In the rows, 128 means zero.
Each row of numbers stands for one thing and depends on some of the facts below. Use the named rows to name the rest.

Some facts about the things:
kimam ω [grabis,troluk,skegrik,sufon,brikeklus,brata]
skofun ω [brulu,plibo,zugru,sopler,kabroner,gubir]
flesku ω [kigin,kitra,satrul,flaras,rezal,grule,luflu]
saste ω [skabror,tasken,beme,stesur,brikeklus]
kaluk ω [flaski,satrul,vesa,rezal,zanek,klinu,tebreplis]
beplus ω [nogan,kabroner]
trimin ω [ritrim,pleflosar,drema,kabroner]
tapum ω [driflin,flaras]
dabo ω [tusan,dumogil]
plukluk ω [vovo,pekek]
godun ω [sosan,fadir,plobe,lilok,pugres]
stedra ω [trigras,masar,beme,satrul]
triplen ω [stepluzan,kigin,drema,sazel,nedron,pleskel]
keflo ω [sosan,driflin,gitun,mises,brison,stuvo,lilok]
luvapak ω [klemuvu,sofem,boto,plibo,klida,fetren]
treplo ω [kuzer,soskes]
trugon ω [flebor,fidom,kabroner,pobek]
brupel ω [plami,stogrol,plubrir,naflaskor]
plader ω [skagum,brebilum,drusi,stuvo,gokli]
moge ω [rimum,zastotu,zabrir,stuklem,klida,rigraskir,nedron]
pebrik ω [nonebil,trero,soro,nitufe]
mufel ω [kludru,zirar,plibo,sopler]
grotis ω [luvan,raski,tebreplis]
seskas ω [skomo]
leski ω [trigras,stesur,grule,plobrek,nedron]
bamuduk ω [trigras,boto]
tostom ω [ritrim,kazin,stuklem,duzin,brikeklus,pleskel]
fleplan ω [nonebil,kigin,drema,skegrik,skelur,tabo,plobrek,tedri]
zatro ω [kitra,fetren,tedri]
temal ω [skagum,rasto,kuzer,grabis,pleflosar,brebilum,gokli,zuregar]
zopos ω [vupin,zastotu,plaklun,tasken,zabrir,pleskel]
trufes ω [driflin,masar,beme,naflaskor]
sape ω [zastotu,plaklun,zanek,nedron]
bibim ω [steni]
nezal ω [klemuvu,natre,klida]
detral ω [sosan,satrul,naflaskor]
vivagrar ω [flaski,pogu,stuvo]
skefinen ω [plibo,vobesku,pufu,gubir]
klatobun ω [kludru,zarur,tasken,beme,rigraskir]
klifik ω [flifam,trigras,kitra,mizena]
{soro,flaras,flepluzor,pugres,rudan,lebis,tasken} Θ tabo
{kimam} Θ zabrir
{gekli,tusan,vupin} Θ gradrek
{tebreplis,budroler,zopos,soskes,gokli} Θ flebor
{flesku,brebilum,skulizo,sterobrok,brivon,plaklun} Θ satrul
{tedri} Θ lilok
{grule,tapum,skiger} Θ pugi
{naflaskor,sufon,luzu} Θ traskan
{masar,brata,triplen,stimor,zastotu,vero,skelur,ritrim,vivagrar} Θ bregrir
{piflon,kazin,brulu,stogrol,mises} Θ trufes
{luflu,raski,leski,pobek} Θ skabror
{klinu,pleflosar,keplur} Θ kabroner
{saste,gubir,sosan,nitufe,zanek,nogan} Θ bibim
{pogu,trigras} Θ flutradu
{kaluk} Θ pebrik
{pulol,brikeklus,fetren,zugru,sofem,stonul,klifik} Θ brison
{dromam,plader} Θ rigraskir
{plobe,skabrim,deka,klemuvu,detral} Θ kigin
{trimin,stuvo,skagum} Θ troluk
{duzin,plibo,skefinen} Θ kludru
{trero,natre,fleplan,nezal} Θ skofun
{dabo,sopler,dumogil} Θ plubrir
{plukluk,driflin,brupel,seskas,skazi,tostom,drema,grutor,plami} Θ stuklem
{nedron,pekek} Θ drusi
{godun,vobesku,mizena,tomus,rezal,vesa,steni,sape,grubek} Θ betro
{stedra,vuskis,grimim} Θ trugon
{debram,zatrim,temal} Θ flutro
{vovo,moge,skikla} Θ drobu
{zirar,dretra,rasto,klida,zatro} Θ fidom
{noriskun,grabis,stesur} Θ beplus
{luvapak,pufu,zarur,grotis} Θ seklek
{sazel,bamuduk} Θ fadir
{treplo,skomo,pleskel,plobrek} Θ flaski
{nonebil,boto,gitun} Θ zuregar
{mufel,pagem,beme} Θ kitra
{luvan,flifam} Θ skegrik
{kuzer,stepluzan} Θ keflo
{rimum,klatobun,skete} Θ flumudel
[soro,stedra,nogan] τ dabo
[kimam,gitun,zanek] τ budroler
[gekli,dromam,nedron,skazi,bamuduk,zugru,drusi,skiger,bibim,nezal] τ pekek
[traskan] τ trugon
[skofun,pleskel] τ plader
[skofun,gitun] τ zuregar
[tebreplis,dabo,vobesku,tomus,rezal,plibo,soskes,sape] τ godun
[grule] τ trigras
[grule] τ skofun
[grule,pleflosar,sosan,pebrik,zugru,nogan] τ tedri
[masar,duzin,nogan] τ vupin
[masar,luflu,stuvo,flutradu,rigraskir,mufel,bibim,ritrim,grutor] τ klatobun
[masar,pleflosar] τ drusi
[masar,tabo] τ brupel
[piflon,zopos] τ zugru
[flaras,stuklem] τ skefinen
[kabroner,satrul,keflo,noriskun,kazin,brupel,zastotu,nogan] τ plibo
[skabror,luzu,flifam] τ seklek
[pogu] τ pleskel
[satrul,keflo,fadir,stimor,zatrim,bibim,plami] τ brikeklus
[tabo,plubrir] τ sape
[gradrek,brebilum,pleflosar,tusan,godun,sosan,flutradu,dretra,trigras,zarur,rigraskir,moge,seklek,vesa,vero,kuzer,drema,nogan,pekek,soskes,zuregar,tasken,luzu,sofem,flifam,skefinen,klatobun] τ beplus
[dromam,brulu,drusi,trufes,bibim,klifik] τ moge
[dromam,plobe,skagum,luvan,sape] τ kabroner
[brebilum] τ gubir
[brebilum,tapum,luvan,vero,betro] τ bibim
[plobe] τ tasken
[plobe,drema,stepluzan] τ leski
[trimin] τ skagum
[trimin] τ skulizo
[trimin] τ zanek
[pugi,nonebil] τ kuzer
[kludru] τ kimam
[drobu,sufon,leski] τ noriskun
[drobu] τ brata
[pleflosar,vesa,sofem] τ skabrim
[pleflosar,luzu] τ klifik
[stuvo] τ brivon
[dabo,sufon] τ pobek
[stedra,luvan,fidom,pobek] τ plami
[sosan] τ rigraskir
[brivon,trugon,zuregar] τ grubek
[zirar] τ soskes
[zirar] τ stimor
[keflo] τ sopler
[noriskun,rezal,grutor] τ treplo
[dretra,drema] τ nogan
[luvapak,gokli] τ flifam
[rasto,flutro] τ plubrir
[tomus] τ keplur
[tomus] τ nitufe
[brupel,klemuvu,drusi,tasken] τ pagem
[sopler,seklek,bamuduk,drusi,grubek] τ brulu
[plader,skomo] τ tusan
[lebis] τ nezal
[stimor,pagem,sape,sofem] τ tebreplis
[mufel] τ beme
[deka,skegrik] τ pleflosar
[klida,flutro] τ luzu
[seskas] τ drema
[seskas] τ flutro
[zastotu] τ drobu
[vesa] τ brison
[skiger] τ plobe
[skiger] τ gekli
[rimum] τ luvapak
[stuklem] τ sofem
[stuklem,betro] τ skazi
[betro] τ dumogil
[gokli] τ klemuvu
[vivagrar] τ satrul
[skefinen] τ zarur
[stonul] τ pogu
η 750 <- soro,tedri,grule,flaras,luflu,flepluzor,klinu,plobe,brikeklus,tapum,pugres,vuskis,vobesku,triplen,rudan,vupin,plader,zarur,raski,lebis,deka,zatrim,leski,klemuvu,pobek,temal,tasken,luzu,detral,gokli,skete
η 553 <- kimam,tebreplis,masar,saste,pogu,brebilum,duzin,budroler,godun,sosan,debram,brivon,kazin,trigras,tomus,luvan,plibo,keplur,skomo,vesa,dumogil,fetren,zugru,zatro,skiger,grimim,pagem,drema,zanek,zopos,soskes,skelur,steni,sape,ritrim,sofem,flifam,grubek,vivagrar,stonul,klifik
η 89 <- gekli,brata,kaluk,pleflosar,tusan,plukluk,skagum,driflin,pufu,treplo,nonebil,nitufe,grotis,seskas,boto,tostom,mises,pleskel,gitun,rimum,grutor,klatobun,plami
η 293 <- flesku,naflaskor,piflon,dromam,gubir,skulizo,trero,dabo,sterobrok,skabrim,noriskun,natre,plaklun,brupel,sopler,brulu,stogrol,grabis,kuzer,fleplan,stepluzan,nezal,stesur,skefinen
η 804 <- pulol,trimin,stuvo,nedron,stedra,vovo,mizena,zirar,dretra,luvapak,rasto,sazel,sufon,rezal,moge,stimor,mufel,klida,zastotu,skazi,bamuduk,vero,skikla,beme,nogan,pekek,plobrek
ξ (each to the one after it):
tebreplis > gokli > soskes > zopos > budroler
pulol > zugru > brikeklus > stonul > klifik > fetren > sofem
tusan > gekli > vupin
trero > natre > fleplan > nezal
nedron > pekek
stedra > vuskis > grimim
skagum > stuvo > trimin
debram > temal > zatrim
brivon > skulizo > sterobrok > plaklun > flesku > brebilum
vovo > moge > skikla
driflin > plukluk > brupel > drema > plami > grutor > tostom > seskas > skazi
dretra > rasto > klida > zatro > zirar
trigras > pogu
plader > dromam
stogrol > kazin > brulu > mises > piflon
raski > leski > pobek > luflu
mufel > pagem > beme
luvan > flifam
grotis > zarur > luvapak > pufu
zastotu > ritrim > skelur > triplen > masar > vivagrar > stimor > vero > brata
keplur > klinu > pleflosar
klemuvu > plobe > deka > detral > skabrim
boto > nonebil > gitun
vesa > grubek > tomus > godun > vobesku > steni > mizena > rezal > sape
bamuduk > sazel
dumogil > sopler > dabo
skiger > grule > tapum
zanek > nogan > gubir > nitufe > sosan > saste
stepluzan > kuzer
tasken > soro > rudan > flepluzor > lebis > pugres > flaras
luzu > sufon > naflaskor
plobrek > treplo > skomo > pleskel
stesur > grabis > noriskun
skefinen > plibo > duzin
skete > rimum > klatobun

Named rows:
[125 177 128 130 111 123 145 123 105 144  94 130 112 107 146 129 115 135
 134 154 119 111  87 145 107 135 117 135 122  70 128 114 169 134 144 152
 157 133 136 107 131 117 157 100 111 137 157 152]: fetren
[128  89 146 152 139 136 128 122  83 134 162 161 101 102 131 140 137 130
  97 154 101 147 155 104 158 110 153 109 138 121 120 149  96 157 147 153
 130  90 124 133  92 122 137 134 122 128 111 126]: grotis
[138 177 123 149  92  72 109 138 138 116  98 100  91  77 125 102  77 138
 154 114 159 145 113 125 129 113  31 204 216 113 176 136 134 123 115 129
 108 156 127 179 142 108 110 100 182  81 143  65]: masar
[123 115 141 160 135 123 122 128 147 126 160 151 109 107 157 144 130 132
 120 118 146 128 145 149 156  99  99 143 167 130 118 157 111 125 145 125
 108 143 123 131 140 129 121 122 139 103 103 115]: tapum
[141 119 110 161 150 165 115 123 103 122 128  99 150 115 117 141 100 146
 111 117 145 133 131 139 120 118 136 166 120 143 162 103 130 131 123 105
  93 142 122 128  92 109 121 160 126 123  93  96]: tebreplis
[136 130 138  80  91 127 101 138 170 101 130 155 132 212 138 134 174  80
 147 134 120 145 142  96 114 159 109  86 111 159  71 123 112 137 145 135
 168 108 126 148 168 145  84 116 116 134 132 142]: trugon
[134 127 158 111 105 125  81 131 163 121 139 137 133 172 135 137 162 106
 150 121 125 114 134 121 106 187 141 103 114 171 104 118 131 111 143 119
 171 121 121 143 166 133 101 113 145 104 150 117]: traskan
[114 128 125 100 116 102 141 128  98 104 118 127 159 125 107 113 105 132
 113 127 118 104 102 132 125 132 116 135 120  99 130 104 140 111  78 121
 108 151 138 122 157 121 123 133 142 122 135 147]: klida
[119 121 166 143 112 130  73 121 173 109 169 163 128 159 170 168 150  98
 127 117 153 146 124 124 127 146 111 101 130 170  77 112 119 117 153 119
 127 131 112 171 179 116  85  95 152 112 127 107]: trufes
[120 117 151  97  84 152  73 115 130 125 116 131 133 178 131 164 162 115
 125 147 119 114  90 102  55 181 156 130  78 144 118  79 183 125 147 146
 174 133 124 121 176  76 125  88 136 147 149 145]: zabrir
[130 117 139 129 126 138 123 129 141 128 133 107 151  95 106 103 125 151
 142 114 136  97 138 152 138 139 120 160 145 127 157 148 112  97 112  97
 108 134 118 120 132 133 135 136 148  92 126 113]: gokli
[126 135 152 166 151 122 127 128 121 147 153 162  79 101 167 162 151 136
 116 138 136 136 135 143 139 102 127 132 157 125 112 145 124 131 182 159
 151 103 134 119 119 105 148  96 138 109 108 134]: detral
[131  92 129 121 127 147 143 123  88 127 135 124 112 107 105 119 137 141
 121 140  98 134 159 116 138 130 164 116 123 126 143 144 104 144 123 148
 138  97 127 116  92 133 150 144 128 132 133 137]: pulol
[125 114 105 132 138 125 162 127 119 141 120 120 126 123 109 119 145 135
 119 132 120 150 154 121 140 103 147 128 119 141 134 141 119 130 135 132
 130 100 143 122  80 138 140 152 107 155 122 131]: skulizo
[133 123 101 142 145 127 146 130 160 152 106 113 109 128 132 119 122 124
 122 104 124 156 150 110 138  94 134 128 152 142 136 138 123 143 130 118
 106 116 127 127 100 140 149 143 110 164 129 118]: noriskun
[137 127 148 133 127 152  68 122 178 123 126 109 125 172 145 162 152 103
 144  97 149 137 112 117  81 181 157 133 103 181 126  80 156 102 149 105
 142 134 122 151 155  95 106 104 138 136 128  97]: plubrir
[109 119 118 106 100 133 148 124  91 139 105 132 142 133  93 127 132 147
 114 151 108 123 126 106 108 121 151 131 112 101 139 121 131 147 119 155
 143 123 129 104 119 112 144 127 119 141 135 144]: natre
[141 164  89 193 219 121 147 141 116 158 192 118  80  74 163 124 128 135
 110  79 180 133 160  90 146  86 160  91 112 132  87 202 142 182 166 122
  77 118 138 132  79 148 129 147  50 128  66 139]: godun
[115 135 145 106 158 114  78 149 151 137 196  87 136 124 129 106 154 124
 148  82 167  64 143  78 109 176 168  73 103 169  73 185 148 136 118 107
 116 143 117 147 190 149 116 114  85  81 122 156]: betro
[140 110 155 157 145 100 117 116 110 128 157 141 125  54 136 131 116 135
 124 131 139 106 127 153 169 155 141 117 154 125 157 133  94 107 117 119
 118 119 122 130 120 112 126 130 160  85 130 110]: gitun
[157 124 133 178 186 158 176  99 180 153 101 146 139 128 182 165  94 142
 110 138 124 155  93 207 183 109 169 111 111 104 162  65 135  76 151 102
 123 126 131  71  79 124 179 138 144 192 131 125]: plami

Name these rows:
No name comes twice in this set of rows, the named rows included.
[120 188 122 131 119  99 148 130 145 133 103 128 133 123 153  99  99 124
 139 128 149 112  83 156 127 127  84 133 142  81 114 137 145 128 115 115
 130 157 139 125 156 153 118 110 119 129 149 153] => sofem
[108 143 127 126 118 118 147 118  89 147 108 133 122 115 130 142 125 149
 119 156 125 103  99 137 109 127 137 143 122  89 127 108 155 131 130 160
 149 126 157 106 131  98 162 109 138 137 133 146] => plaklun
[119  86 131 102 106 118 133 147 122  99 141 154 143 143 107 116 119 121
 104 141  97 136 150 106 160  86 106  98 144 100  91 160  92 155 100 134
 105 119 121 149 142 172 112 140 123 136 120 146] => mufel
[135 138  71 104 130 166 150 143 122 116  79  88 152 159  95 114 108 138
 123 106 115 147 118 107  90  94 132 164  96 123 152  88 159 151 106 111
 101 142 130 120  91 129 131 160  90 188 114 130] => plibo
[120 144 143 154 118  98 149 120 122 159 158 176  78  96 174 167 141 132
  94 152 135 145 113 121 149  78 113 106 147 103  82 153 128 155 177 168
 144  94 131 121 124 123 142  93 124 133 125 147] => flesku
[124 117 144 104  95 125  86 139 177 109 150 163 135 178 154 142 165  83
 135 124 127 138 130 112 113 157 103  93 121 171  70 120 118 132 135 126
 144 121 109 162 188 140  85 111 131 124 135 128] => pebrik
[108 124 123 131 109 118 149 118 104 128 142 169 109 139 146 151 145 130
  93 165 114 152 128 104 147  82 121 105 143 107  80 149 110 170 159 178
 133 102 117 129 117 143 139 121 111 139 114 151] => fleplan
[122 111 139 145 118 156 111 125  78 124 133 134 153 103 103 137 108 150
 114 151 124 105 110 150 121 123 133 158 122 116 154 111 125 134 120 122
 114 136 119 120 116  91 142 145 128 115 110 119] => zanek
[114 165 100 116 187 107 141 148 129 165 148  63 120 103 116  83 128 151
 150  78 160  73 122 103 107 116 144 114 113  91  95 205 171 151 106 126
  84 158 136 108 163 177 148 128  70 122 116 178] => vobesku
[142  91 150 180 169 153 185 115 187 135 122 189 161 141 193 165 103 140
  84 150 120 161 125 203 208  79 137 107 156 119 137 111  82 109 156  99
 110 121 101  94  88 163 153 151 148 155 115 111] => brupel
[131 135 123 139 183 122 129 152 117 155 168  76 127  61 126  85 118 150
 128  94 151  70 146  95 136 108 156  94 146 106 119 230 132 176 118 108
  81 141 109 134 137 165 156 126  65  97 104 162] => tomus

The same things again, as new rows of numbers:
Some rows with their names:
[110 130 207 138 141 144  99  71 133 110 130 117 141 107  50 139 152 122
 105  52 132 123  95 119 168 133]: traskan
[ 88 142 205 143 125 153 105  66 138 124 121 115 131 105  62 136 147 136
 116  61 136 114  90 114 157 137]: flutro
[105 144 191 131 141 135  82  75 115 138 137 110 148 106  59 141 148 114
  99  39 129 113  88 121 168 106]: kigin
[111 121 127 119 145 117 145 132 153 138  85 116 134 109 162 109 123 160
 119 150 122 128 121 128 124 161]: soskes
[148 119  88 136 162 139 177 170 171 122 135 149 142  94 152 136  79 131
 102 140 138 131 103 112 121 145]: luvapak
[ 90 132 109 125 121 139 143 131 143 152  88 114 132 113 165 103 117 166
 132 141 112 156 105 116 105 153]: tebreplis
[111 157  78 136 181 145 153 178 135 100 143  70 167  69 182 126 112 126
 114 137 132 116 107 107 148 107]: plukluk
[105 133 169 161 139 179 123 108 160  84 155 120 140  97  67 166 117 111
 105  59 143  97  86 104 139 136]: pebrik
[132 140 105 153 171 134 134 184  98 102 125 104 147  81 157 147  85 137
  92 143  95  79 113 155 103 124]: detral
[ 91 136 217 149 122 160 112  71 145 111 118 116 137 109  56 140 142 138
 122  70 139 120  87 114 155 142]: drusi
[144 125  77 110 172 139 148 168 146 116 134 105 149  94 173 138 101 113
  84 104 137 130 119 131 114 124]: kimam
[119 111 130 117 152 127 154 143 154 130  93 123 140 110 155 103 133 151
 112 142 123 149 116 124 136 156]: zugru
[102 154  65 125 122 171 163 168 157 133 129  96 145  91 174 138 108 133
 125 159 134 124  84 110  93 122]: treplo
[120 118 125 147 130 127 130 146 124 115 116 111 127 107 167  98 119 162
 105 129 121 141 108 120 127 185]: trigras
[127 126 132 121 176  89 127 130 118 153 109 122 143  96 133 111 123 149
 103 129 106 135 112 144 147 118]: skikla
[132 137 118 112 178  99 132 133 122 142 105 110 151  99 143 104 136 144
  96 122 107 146 118 134 141 125]: natre
[ 98 150 109 131 142  87 135 102 145 139  91 130 124  93 159 104 111 178
 114 141 109 118 103 134 131 119]: sufon
[117 132 127 111 152 126 156 142 162 120 103  99 136  98 157  99 137 158
 102 168 139 144 113 129 148 145]: pleflosar
[110  85  87 107 145 116 157 127 141 136 113 131 129  98 145 114 137 154
  99 135 140 158 137 149 118 165]: ritrim
[127 148  61 133 164 138 148 177 141  93 139  89 153  75 168 122 128 127
  83 127 124 125 101 125 113 106]: grotis
[125 139 100 129 166  98 126 133 112 130 113 105 145  96 147  99 136 144
  95 117 110 143 119 130 144 131]: stesur

Rows to name:
No name comes twice in this set of rows, the named rows included.
[146 133 140 125 155 104 126 146 179  89  80 131 126 121 153  86 147 156
  70 131  86 131 119 124 135 157] => vesa
[124 146  97 112 166 108 128 146 125 128 116  94 143  89 155  96 151 141
  95 132 116 144 111 124 140 111] => boto
[ 67 164 198 155 105 155  88  66 119 116 110 100 126  99  78 151 138 143
 129  63 118  78  83 122 131 119] => satrul
[130 131  84 172 149 136 160 170 144  71 146 128 126  78 169 128  79 158
  88 129 122 109  97 114 109 159] => bamuduk
[105  98 145 112 149  90 155 104 118 175 110 142 118  99 131 137 104 162
 113 186 163 105 126 181 126 161] => vero
[129 132 130 110 158 106 135 143 134 151 126  96 141 108 165  98 135 136
 106 147 151 135 103 130 148 136] => pleskel
[118 129 130 118 162 109 139 141 138 111 109  90 143  92 152 105 151 154
  88 158 126 127 112 145 151 127] => gitun
[122 126 128 124 133 119 142 128 126 185 101 128 139 116 148 111 101 152
 126 142 124 147  97 118 124 152] => vupin
[131 127 112 149 145  93 143 116 145 132 129 140 127 101 161  90 109 159
  96 117 136 146  97 102 142 164] => nedron
[100 126 131 128 162 108 150 138 158 134  86 108 141 106 185 101 110 160
 140 156 148 124 116 107 157 143] => drema
[114 136 194 127 173  97 149 132 109 190  94 125 148 111 162 132  87 151
 159 188 155 104 104 133 166 145] => skazi

The same things again, as new rows of numbers:
Some rows with their names:
[132 131  99  97 170 135 108  83 124 142 120 137 151 116 101  72 153 100
 131 114 142 169 150 103  66 102 160 117]: pleskel
[130 132  91 108 151 138 105  89 119 133 126 141 146 126 110  90 172 103
 144 120 130 167 143 109  68 109 123 117]: skomo
[111 142  87 106 167 144  93  86 125 140 133 135 149 119 106  95 141 101
 162 123 140 167 128  95  81 107 136 118]: tusan
[101 110 104 103  90 105  88  89 116 142 134 141 164 129  86 129 184 110
 140 123 141 160 138 103  65  70 112 113]: tapum
[ 79  64  99  96 112 138 126  80 119 181 112 126 154 101  94 120 158 107
 164 119 138 154 123 110  84  59 145 109]: bibim
[ 99  82 104 120 164 144 123  84 115 145 105 122 134 120 125  94 128 105
 152 115 141 156 145 119  79  63 229 115]: troluk
[127 138  72 115 152 137  93  98 115 126 119 132 143 126 116  79 134 116
 139 113 141 172 141  99  67  78 210 116]: sazel
[ 89  58 117 124  85 124 118  78 106 166 117 128 150 114 104 148 170 109
 143 126 131 145 117 117  82  42 147 112]: keflo
[109  94  76  96 149 135  85 116 134 141 140 162 139  89 118  91 132 121
 173 116 136 171 128 103  86  87  92 105]: plibo
[125 151  98 106 154 125 100  80 123 138 154 124 149  94  99  95 141  98
 165 118 137 168 132  92  80  85 137 115]: tasken
[139 145  84 121 156 152 105  71 133 134 159 127 153 107 113  85 210  97
 133 127 165 174 109 117  70  93 166 133]: vesa
[103 100  79 108 112 112  76 101 111 145 114 131 173 142  87 104 153 111
 120 118 145 168 134 100  61  51 196 109]: kaluk
[103 128  72  99 155 140  98  82 137 135 148 137 158 103 119  77 197 101
 144 125 172 180 117 122  70 109 175 128]: grubek
[112 125  90  90 156 128  99 112 131 134 125 158 150 102 109  93 143 114
 154 118 138 171 131 108  76 120 111 117]: brulu
[105  90 100 122 161 151 119  91 114 148 106 123 132 123 128  95 133 108
 148 113 143 157 142 117  82  68 213 115]: flebor
[135 142  71 119 161 135  90  98 115 130 123 122 153 130 110  81 125 108
 134 114 137 171 125  99  69  78 220 119]: stesur
[125 132  76 120 151 137  93 106 116 123 122 134 151 135 117  84 138 118
 139 115 138 172 135 101  70  82 213 115]: grabis
[ 89 118  88  84 169 122  94  98 133 137 137 145 155 106 101  96 137 104
 167 119 152 171 140 102  83 114 117 112]: tedri
[126 148 108 111 149 128 108  80 123 127 143 136 144 116 105  99 165 104
 153 118 135 164 149 104  71 104 124 118]: deka
[121 114  78 112 163 125  84 102 126 136 139 139 143 101 113  89 126 108
 158 122 132 170 125 101  84  87 143 111]: keplur
[103 103 117 114 154 152 142  63 118 154 122 116 135 102 117 104 148  99
 163 120 131 156 135 114  87  89 156 122]: skegrik

Which thing is each row?
No name comes twice in this set of rows, the named rows included.
[127  97  88 119 174 136  92 112 126 124 114 134 150 125 111  91 148 109
 107 115 136 177 153 101  75  82 168 113] => fetren
[118  90  77  96  98 110  94 118 124 156 128 155 163  96  92 108 157 120
 151 117 139 168 123 101  66  67 128 106] => dabo
[116  54  52  96 113 132 125  85 143 167 146 118 181  60  73  88 200 101
  97 111 168 195 126 112  65  50 149 115] => sape
[142 137  86 118 156 135 101  95 121 135 142 129 143  95 110  90 141 110
 148 120 129 168 120  96  77  86 143 118] => stepluzan
[139 124  99 112 158 132 112 100 128 136 122 139 149 114 107 101 159 104
 125 119 132 171 139 107  71 111 122 123] => piflon
[116  92  78 122 167 130 101 108 144 118 127 126 163 106 112  88 183 105
  79 115 180 192 130 120  66  82 213 131] => mizena
[122 131  89 123 140 106  84 113 114 113 109 141 151 146 121 100 145 113
 117 123 134 167 137 104  67  91 224 118] => naflaskor
[ 93  76 108 109 151 128 130  82 121 152 117 127 137  95 124 103 131 104
 165 122 128 155 129 119  92  78 163 115] => plubrir
[108 105  72  98 124 133  87  98 114 156 116 140 167 134  83 100 172 109
 136 114 149 170 133  96  64  67 156 111] => kimam
[ 32  39  86  62 141 155 109 108 129 195  98 165 154  97  89 117 137 113
 188 117 166 163 117 110  90  88 107 105] => beplus
[ 71  81 114 112  86 108 120  68 105 163 105 113 162 124  92 143 166  98
 131 134 131 148 122 113  79  67 175 118] => trufes
[107 103  91  97 176 122  91 110 131 135 114 147 156 118 107  84 139 102
 127 120 138 175 146 104  77 111 142 116] => budroler
[ 76  59  77  87 109  93  79 117 141 156 137 169 182  89  98 107 198 107
 119 130 178 176 104 121  67  74 137 116] => godun
[ 84  98  98 114 105  85  67 109 109 132 108 141 177 153  92 127 169 107
 112 125 156 161 143 104  60  56 202 112] => detral
[129 151 105 117 140 133 102  78 119 122 146 133 134 122 110 107 166 109
 161 117 138 164 145 104  79  93 113 118] => gokli

